Each row is followed by its class.
[ -19  -33    4  -20  -44   48  -20   52  -13   42  -21  -41  -18 -114
  -17    2   52  -10   36  -24   41   17   12   54  -40   48  -19   31
   47  -60  -34   34  -42   26  -60    7  -15  -49  -60]
Baru
[ 14  36 -11 -25  -2 -50  28   3  66 -46  29   5 -25  24  -9  -4   8 -29
 -20 -22  -5 -11  -3 -42  40   0  35  26 -17 -25  53 -17  32 -16 -16  32
   0  17  10]
petot
[-15 -34  13  44  14  41  -2 -11 -83  37 -25 -23  19 -14  12  14 -31  39
  20  43  17   9  -8  26 -62  -1 -27 -25  14  83 -41  12   4  -7  13 -29
 -13 -19   7]
Nafur
[ 29  18   3 -18  -6  -5  53  21  40   5   4   0  -9  -4  12 -20  44 -23
  18 -40  -5  -5  -1 -18  28   7   9  20 -13 -39  45 -24  16   7  -6  25
 -26  12 -19]
Makam
[ 29  11  -2 -15  30 -13  56 -14   2   9 -10 -10   8  25  37 -23  20 -14
  24 -12 -18 -11 -14 -38   8   9   4   0 -39 -11  32 -30  31  10  17  17
 -21  27  10]
dugos
[-17 -44   9  38  -4  64  13  17 -41  39 -24 -52   6 -64  25  -7  16   8
  41  15  44  11  11  33 -53  27 -15  18  25   0 -20  29  -5  10 -27 -10
 -22 -31 -53]
petot
[ 32  20 -10  -6  18 -44  23 -51   8 -28  24  31  -1  64   2  18 -20  -3
 -18  12 -27  -7 -25 -40  32 -16   5 -24 -47  44  21 -48  40 -13  60  -2
   5  29  67]
Noluk
[-38  26  -7 -43 -60  -6 -43  47  55 -17  31  49 -44 -45 -88  30  17 -23
 -56 -33  -3   5  41   0  41 -20   1   4   6 -60  -9  32 -27 -10 -56  11
  44 -21  -7]
ret
[-21  19 -11   0  -4 -23 -47   5  28 -35  19  32 -22  19 -49  29 -55  26
 -26   7 -11  -5   9   7   3 -29   2 -22   0  45 -23  14  18   2  -8  -8
  44  -2  48]
Deluv
[ 21  17   0  -8  21 -38  42 -15   3 -12   4  15  -5  33   9  -8  -3   1
 -12   1 -20  -7 -10 -36  16 -10  11 -19 -34  17  39 -30  25 -18  14  14
 -15  28  26]
Nafur
[-24  23 -29 -24 -34 -28 -49  36   9 -16  15  19 -32 -16 -56  24 -23   6
 -33   0  -1  18  27  -9  17 -11  14  -4  23 -13 -31  25 -14 -13 -27   8
  30 -22  11]
Nebo
[ 11  35   1 -55 -28 -21  28  23  64 -15  19  20 -22 -14 -22 -13  57 -45
 -19 -46  -5  -6   4 -39  56  -5  12  22 -23 -76  47 -16  -5  -9 -24  35
 -11   7 -19]
ret
[ 17  29  13  -2  21 -33  48 -43   1 -13  12   8  11  59  39 -14   4 -10
 -11   2  -8 -14 -20 -48  33 -12   9  -9 -45   9  38 -46  27 -17  51   0
 -23  38  37]
ret
[-10 -31  14  20  -2  33  12   5 -49  33 -23 -17   2 -36   4   3  -3  16
  19  14  10  13   2  17 -39   6 -17 -17   8  29 -22  13  -3   0  -9  -8
 -12 -19 -19]
Nafur
[ 10  -1  -5 -24  -6   9  24  19  15  17  -7 -13  -3 -26   2  -9  30 -16
  20 -27  -6   5   4 -12  -2  15  -5  15  -7 -37  11   7  12  17 -18  17
  -5 -11 -20]
dugos
[-16 -17   2   8  -7  26 -21  20 -11  10  -1   7  -5 -22 -39  22 -18  14
  -9   5  -4  14  -3  28 -18   7 -12 -15  16  21 -34  35   3  10   3 -15
  10 -26 -12]
sekag
[-44  -3 -16 -20 -48  17 -51  59  -3  15  -7   5 -38 -68 -62  23  11   9
 -10  -6  18  28  37  23 -12   3   0   7  40 -33 -50  50 -34   3 -58  -4
  23 -45 -32]
Nebo
[-19 -30   4   2 -17  40 -22  25 -39  34 -15 -36  -1 -73  -2  18  17  11
  29   2  36  15   1  42 -50  32 -19   8  39  -3 -53  23 -19  12 -27 -11
 -13 -35 -17]
Baru
[ 34 -13  -2  -1  12  13  31  -5   2   3 -16 -15   0   1  38 -25  47 -14
   9  -8 -11  -7  -6 -30  -4   3 -10  -1 -31   0  31 -22  10   3  15  25
 -25  21 -34]
mesir
[ -7 -38   9  23  -6  56  28  23 -21  35 -27 -63   0 -67  30 -23  43 -11
  52  -7  42   7   4  22 -40  38  -6  29  21 -27   0  15  -8  14 -41   7
 -39 -29 -69]
petot
[  8   4  -7 -13   1  -6  23   8  -4  14 -19 -20 -14  -3  21 -21  26  -1
  24  -4   9  15  -2 -19   1  16  10   9   5 -21  13 -11  -8   2  -1   9
 -23  -3 -21]
Nebo
[-18  38 -19 -66 -49 -54 -50  39  73 -35  34  35 -52 -40 -89  40  12 -17
 -42 -37 -11   9  16   1  34   4  21  20  15 -58  -7  10 -10  -8 -55  26
  38 -16  23]
Baru
[  16   20   21  -54  -29  -13    6   49   79  -10    1   -1  -36  -54
  -22  -17   86  -41    4  -59    5    0    7  -13   21   29   16   44
    2 -109   42    5   10   11  -54   27  -10  -16  -45]
gim
[-23  31  -9 -14 -33 -30 -80  18  29 -49  43  48 -34   6 -85  59 -41  13
 -68   5 -21   0  31   9   3 -22   9 -11  14   3 -42  29  19 -14 -23 -26
  68 -18  63]
gim
[ 12  -4  14   3  24 -16  45 -24 -24  15 -24 -34  12  22  45 -47  21  -5
  35  -4  -1 -18 -14 -25  -3  10   1   0 -20  38  47 -41   4   7  43   2
 -31  18   9]
Dek
[ -4 -52  20   4  -9  69  27  38 -27  58 -43 -45   8 -72  12 -24  51  -8
  52 -23  22  22  -8  42 -39  43 -20  19  20 -34  -9  33 -24  35 -20  -1
 -44 -40 -95]
sekag
[ -2  18 -11 -17  -4 -31  -7  11  28 -32  25  31 -18  27 -45  21 -25   0
 -34  -7 -31   1 -12 -10  26  -7   9 -13  -9  19   1   5  22  -6  15  -1
  26  -2  22]
sekag
[-19   3   0  15 -10   3 -59  13 -24   2   5  10  -9 -16 -41  30 -24   8
 -29   9  -3   5  22  21 -29   2  -5  -7  20  -2 -48  34   0  -3 -10 -27
  30 -17  14]
gim
[ 17  35  -8 -10  -2 -46  15  -9  36 -31  28  29 -13  46 -17  17 -18  -5
 -24 -18 -28  -7  -2 -20  34 -22  22   5 -22  12  16 -24  21 -13  30  10
   8  21  47]
Makam
[ 17  33 -27 -67 -35 -45 -14  28  89 -52  33  40 -44   7 -53  19  37 -32
 -53 -39 -32  -4  16 -44  49 -18  20   9 -28 -38  41  -5  17 -17 -27  49
  29  14  -1]
mesir
[ 17  15  -1 -43  -6 -18  24  15  38  -6   8 -14 -17 -23   3   4  45 -20
  11 -28  13   2 -14 -10  11  35  16  19   7 -48  27 -14  15  -1 -13  22
 -23  11   7]
Baru
[  9 -23  28   4  -5  47   5  23 -20  37 -31 -40  -2 -59  20 -22  59 -14
  36 -16  25   2   2  24 -42  33 -12  27  20 -45  -8  19 -14  24 -21  -8
 -26 -26 -60]
gim
[ 16  -9  -5  -1  20   1  25  -9 -17  17  -8 -18  15   4  30  -5   8   5
  25   0  -3   1 -12 -11 -22   7 -11   5 -18   4  -2  -2  28   5  24  -4
 -12   1   9]
dugos
[ -3 -22  15  12 -23  31  10  27 -15  36 -14 -20   0 -45   2   1  27   3
  32 -22  17   8  15  35 -21   9 -11  26  15 -16 -12  18 -15  18 -10  -2
 -17 -27 -39]
Makam
[-19  14   1 -69 -59 -31 -12  70  65  -8   6   5 -42 -59 -56 -15  64 -32
   2 -62   3  -4  32  -8  32  15  10  27   5 -65  47  14 -21  12 -64  27
  13 -23 -33]
Dek
[ -1  36 -26 -12   4 -43  -3   3   1 -16   8  11 -20  31 -11   1 -15   4
 -22  10 -11   4   2 -37  25 -10  22  -7  -2  13   4 -14   3 -18   9   7
   9  12  25]
Nebo
[  8 -31  10   7  -8  43  10  -8 -32  40 -17 -18   8 -40  11  10  19  -2
  28  11  22  12 -11  19 -28  18 -22  -5  -2  20 -19   4   7  15  16 -13
 -20 -22 -19]
Noluk
[ 22   7  -5 -47  -7  -2  40  29  40   7  -5  -5  -7 -24   5 -20  50 -27
  19 -33  -4  -4   0 -24  12  13   1  25 -15 -46  42  -9  10  11 -24  27
 -12  -4 -21]
dugos
[  3  10  -4 -19  -2 -30  21   1   2 -10   2  -6  -8  14  -1 -24  15 -10
   4 -16 -10 -14   5 -29  19  -1   7 -10 -14  18  39 -22   0   1  16   9
   1  15  22]
Dek
[  5  28 -10   2  -6 -28  -7   0  19 -30  34  28 -12  39 -30  37 -29   4
 -29  -9 -22  -7   5  -6  19 -21  14  -4  -8  24 -11  -2  29 -12  16  -3
  16  10  55]
Makam
[  9 -37  20  21  18  49  44  -2 -28  39 -44 -56  19 -36  63 -36  32  17
  79  -4  36  -2 -31  22 -45  30 -18  12   2   9   8  -1  16  27  19   2
 -41 -13 -41]
Deluv
[ -3  -3   6 -37 -27  17  -9  44  57  -3  -6  -1 -25 -47 -26  -6  20  -3
  26 -35  13   8   9  14   1   9  -1  16   8 -36  12  18   6  29 -52  22
   3 -26 -32]
Deluv
[ -4 -25  16  12 -21  48  25  29 -13  37 -15 -26   5 -40  13  10  38   3
  36 -20  28   9   4  35 -32  21 -10  20  22  -9 -10  21   3  13 -10  -8
 -27 -22 -30]
Makam
[ 17   3   7 -21 -22  11  31  33  32   9   1  -5 -10 -23   3  -2  41 -19
  24 -46   4   1   7  10   9  16  10  34  -4 -48  20   2   0  14 -13  19
 -19  -3 -29]
Makam
[-13  11   1 -38 -36 -16   1  39  32  -6   3  -8 -22 -34 -29 -15  47 -19
   4 -39   1  -4  15  -9  17  11   7  14   4 -24  33  10  -7  11 -23  11
   6 -10 -10]
Dek
[-10 -28   5  26  16  27  -8  -9 -67  33 -19 -34  14 -27  22  16  -9  21
  23  25  26   8  -9  30 -57  26 -15 -16  26  32 -48   4  -5   3  13 -24
 -23  -6  16]
Baru
[ -3  26  -9  -6 -20 -28 -20  10  29 -23  31  32 -19  22 -47  33 -24   3
 -33 -18 -21   3  19   2  22 -25  13   4  -4   6  -9   3   5  -4   2   0
  22   1  38]
Makam
[ 17  -4  23  -7   2  28  11  14   8   9 -13 -24  -4 -26  18 -10  50 -11
  25 -19  13   0   3   6 -22  24  -1  15   9 -35   6   0  15  12 -17  -7
 -19  -7 -25]
gim
[-19   6   5 -11 -31  18 -46  45  13   2   6   9 -22 -50 -49  25  14  -9
 -26 -16   8   7  33  24 -21  11   1   2  29 -41 -30  43  -4   4 -51 -13
  25 -26 -15]
gim
[-14  69 -25 -51 -26 -74 -22  -6  81 -70  59  66 -39  55 -74  27 -15 -27
 -79 -21 -38  -9  11 -46  87 -44  22   2 -32 -17  21 -19   9 -28  -9  20
  43  26  68]
ret
[-18   9 -18  27   4  -7  -9  -2  -3 -16  14   2 -16  -1 -22   9 -31  -2
 -21  14  -3  -6  10  -8  -2  -6   9  -2   0  22 -12   6   5 -12 -11   3
  21   0   8]
petot
[  5   8 -11 -13  -3 -15  20   6  -8   5 -13 -16 -16   5  19 -17  20   1
  19  -1   4   6  -8 -21   5  12  15  16  -1 -11  10 -11 -10  -1  10   8
 -11  -4 -10]
Nebo
[  6   2 -16  23  39 -15   4 -34 -40   2   4  13  16  45  10  14 -48  22
  -9  32 -28 -10  -5 -21 -18 -22  -9 -24 -27  64 -21 -16  28  -8  43 -15
  19  12  59]
dugos
[-16 -34  15  34  11  30  -9  -6 -36  29 -33 -26   8 -22  19 -12 -27  30
  42  16  18   5  -3  36 -45   5 -23  -6   8  39 -25  12   0  27   9 -17
  -7 -21 -14]
Deluv
[-27  18   2 -19 -32 -20 -25   4  21 -11  19  28 -22 -14 -48  17  12  -6
 -38 -12  -6   4  16  -6  25 -25   2   4 -13 -24 -12   8 -16 -12  -8  -2
  20 -10  11]
ret
[ -13   22   -6  -69  -53  -25  -36   72   83  -26   23   40  -48  -53
 -104   25   26  -26  -30  -57  -17    6   20   12   40    8   15   11
    9  -69   14   35  -12    3  -60   33   31  -31  -34]
sekag
[-29  47 -35 -52 -48 -52 -65  52  59 -43  32  56 -61 -16 -98  46 -12  -1
 -64 -17 -14  12  34 -17  34 -22  28   2  20 -38 -22  29 -19 -27 -45   9
  59 -17  20]
Nebo
[-22   0  -5 -39 -45  17 -35  64  45  -5  10  23 -33 -61 -87  21  16 -14
 -27 -36  -3  14  18  30  12   6  -3   7  24 -43 -18  51 -20  14 -51  13
  24 -38 -46]
sekag
[-17 -10  17   0 -23  32 -42  32   2  19 -11   1 -16 -60 -32  13  18   1
  -4  -9  13  12  29  36 -36  15  -9  11  24 -34 -31  36  -9  13 -42 -18
  14 -33 -26]
gim
[ 17  42 -13 -44  -2 -45  14  21  74 -49  28  48 -25  27 -50   5   3 -27
 -40 -34 -40  -7 -17 -35  58  -2  22  -2 -22 -22  39  -9  23  -8   5  30
  14  17  13]
sekag
[ 17  23  16 -22   5  -4  58 -12  34  -1   5  -3   3  14  28 -24  59 -27
   5 -24   6  -4 -20 -39  28   1   7   8 -27 -25  49 -32  17  -8  16  15
 -38  24   0]
ret
[ 29 -50  17  15  35  54  70 -16 -56  66 -56 -64  34 -26  90 -41  47   2
  91   2  22   8 -24   2 -53  37 -28  21 -11  -5  14 -21   4  23  13  -2
 -59 -11 -52]
dugos
[ -8 -16  -7  15  17  15   9  -7 -37  23 -15  -9  14  -6   6   5 -10   9
  14   7  -8   0   5   1 -28   0 -16 -12  -8  19 -31   6   8   5  17  -9
   7  -4  13]
dugos
[  8  33 -22 -41  -5 -54  -1   8  45 -30  25  36 -21  25 -37  16 -11 -12
 -29 -19 -35  -5  13 -34  32 -19  11   0 -24  -9  17 -10  20  -9  -6  16
  36  10  36]
dugos
[ 35  61 -16 -58   6 -89  49 -14  72 -62  33  25 -19  75  -6 -28  25 -33
 -21 -38 -46 -31 -14 -78  77 -14  36   6 -48   1  99 -57  33 -10  28  36
   5  48  60]
Dek
[ 19  14  10 -18 -16  -5  39  19  32  -3   7  -5  -6   2   8   1  32 -18
  14 -42   3  -3  -4  -9  17  10  14  23  -2 -25  27 -10  18   4   5  17
 -22   3  -6]
Makam
[-14 -12   3  28  17  16 -15  -6 -20   8 -13 -10   5  -3   7   4 -38  35
  20  18  12   4  -5  19 -29 -10 -14 -20   4  55 -32  10  21  11  11 -17
   8  -4  14]
Deluv
[  3  48 -30 -38   2 -70 -17 -11  58 -48  35  48 -20  44 -51  26 -28  -2
 -43 -11 -51  -3   0 -41  41 -31  17  -2 -36   4   6 -20  37 -17  10  14
  42  13  72]
dugos
[ 12  21 -10  14  37 -32  15 -29   6 -29   2  14  -1  53  14 -15 -42  15
   5  10 -24 -16 -18 -25  15 -22  -1 -27 -33  51  11 -32  31   5  26   5
   8  30  45]
Deluv
[  -2   43    8  -77  -44  -55   29   42  105  -16   30   33  -38  -31
  -38   -3   74  -44  -37  -57    2    6   12  -51   76   -6   17   26
  -21 -104   66   -5   28  -18  -43   35   -1   -3  -25]
ret
[  3   6 -11 -11   7 -15   6  10  17  -8  10  14 -12  11 -30   1 -12  -9
 -21 -10 -24   5 -17  -9  17   7   4  -8  -8   3   5   5  16   2  19  10
   2  -3  -1]
sekag
[ 26 -17  22   9  30  17  57 -10  -2  28 -39 -48  11  -8  71 -57  33   3
  73 -16  18  -2 -30  -3 -18  23  -7  15 -19  -6  37 -26  16  35  12  12
 -52   7 -45]
Deluv
[-42 -35  -1  12 -26  37 -48  36 -17  22 -11   6 -11 -58 -64  26 -18  14
 -13   3  -4  28  12  51 -31   9 -20  -5  31   9 -58  53 -26  11 -14 -20
  22 -53 -31]
sekag
[-57 -19   4  10 -48  46 -62  33 -27  25   4  15 -13 -76 -67  35   1   8
 -32   1  19  16  39  39 -25 -21 -25  -9  22 -15 -72  53 -41  -2 -40 -18
  24 -47 -17]
ret
[-13  19 -17 -10 -11 -13  -4  21  -1   0  -5   6 -22  -5 -14   1   3   1
  -9  -1   3  11   9 -19  10   4  10  -3  14 -13  -8  10  -9  -9  -8   3
   7  -1  -6]
Nebo
[ 32   9 -17  -4  21 -32  28 -47  16 -27   4   6  -5  59  28  -8  15   1
 -12   9 -37 -10 -28 -49  11 -19   5   0 -48  47  36 -49  32 -19  54  23
   1  28  24]
mesir
[ 23  -4   9 -21   3  -1  42  22  24  -2  -1  -5  -8  -2   7 -18  31 -14
  10 -28  -5   0 -16  -9  14  20   5   2 -13 -25  35  -4  15  14   2  12
 -22   1 -36]
sekag
[ -1 -18   7 -17 -12  31  14  45  12  21 -12 -10 -13 -47 -20 -12  36 -17
  14 -33   3   8  -3  17  -5  31  -4   8   6 -43   4  28 -11  25 -21  14
 -16 -22 -63]
sekag
[-11  -8  -7  31  11   7  10   0 -19   2  -4 -19 -10  -6   8 -13 -13  -4
   4  13   9  -7   8  -5 -16   7   2   4  -5   7   2  -6  -4   0 -19   1
  -5  -4 -14]
petot
[ 21  32  -3  20  36 -52  -7 -46  -9 -37  19  17  -1  79   8   5 -40   5
 -35  24 -37 -21 -11 -29   5 -14  17 -11 -28  42   7 -34  31 -15  55 -21
  17  30  72]
gim
[ -1  14  18 -53 -36   9  31  34  53  15   0  -6 -17 -48  -7 -18  86 -40
   4 -49  21   8  -1 -18  27  16   8  32  -8 -86  40   3 -11   4 -35  24
 -33  -8 -50]
ret
[ 42 -21   9   0  17  18  61 -27 -13  36 -22 -27  11  -5  49 -30  51 -20
  41  -2   7   1 -30 -12  -3  20 -10  15 -31   1  40 -34   3  21  35   5
 -49   5 -30]
Noluk
[ 13 -13   4  37  45  21  56 -24 -72  47 -46 -52  24  14  82 -43  21  13
  57  19  18   8 -28 -24 -28  25   0  -7   0  26  -2 -22   3   4  52  -3
 -53  19 -23]
Nebo
[  5  29  -8 -19   3 -38   0 -10  18 -28  19   9 -13  12 -15  28  -1  -4
 -20  -5  -6  -6 -17 -15  14   9  14  -4   6   6  -1 -17  21 -16   6   7
   5  18  49]
Baru
[ 19  34 -32 -40 -15 -57 -19  -2  64 -59  36  45 -30  39 -40  20   4 -14
 -58 -16 -46  -8   6 -48  43 -28  15  -6 -39   2  31 -19  26 -28   9  39
  33  23  35]
mesir
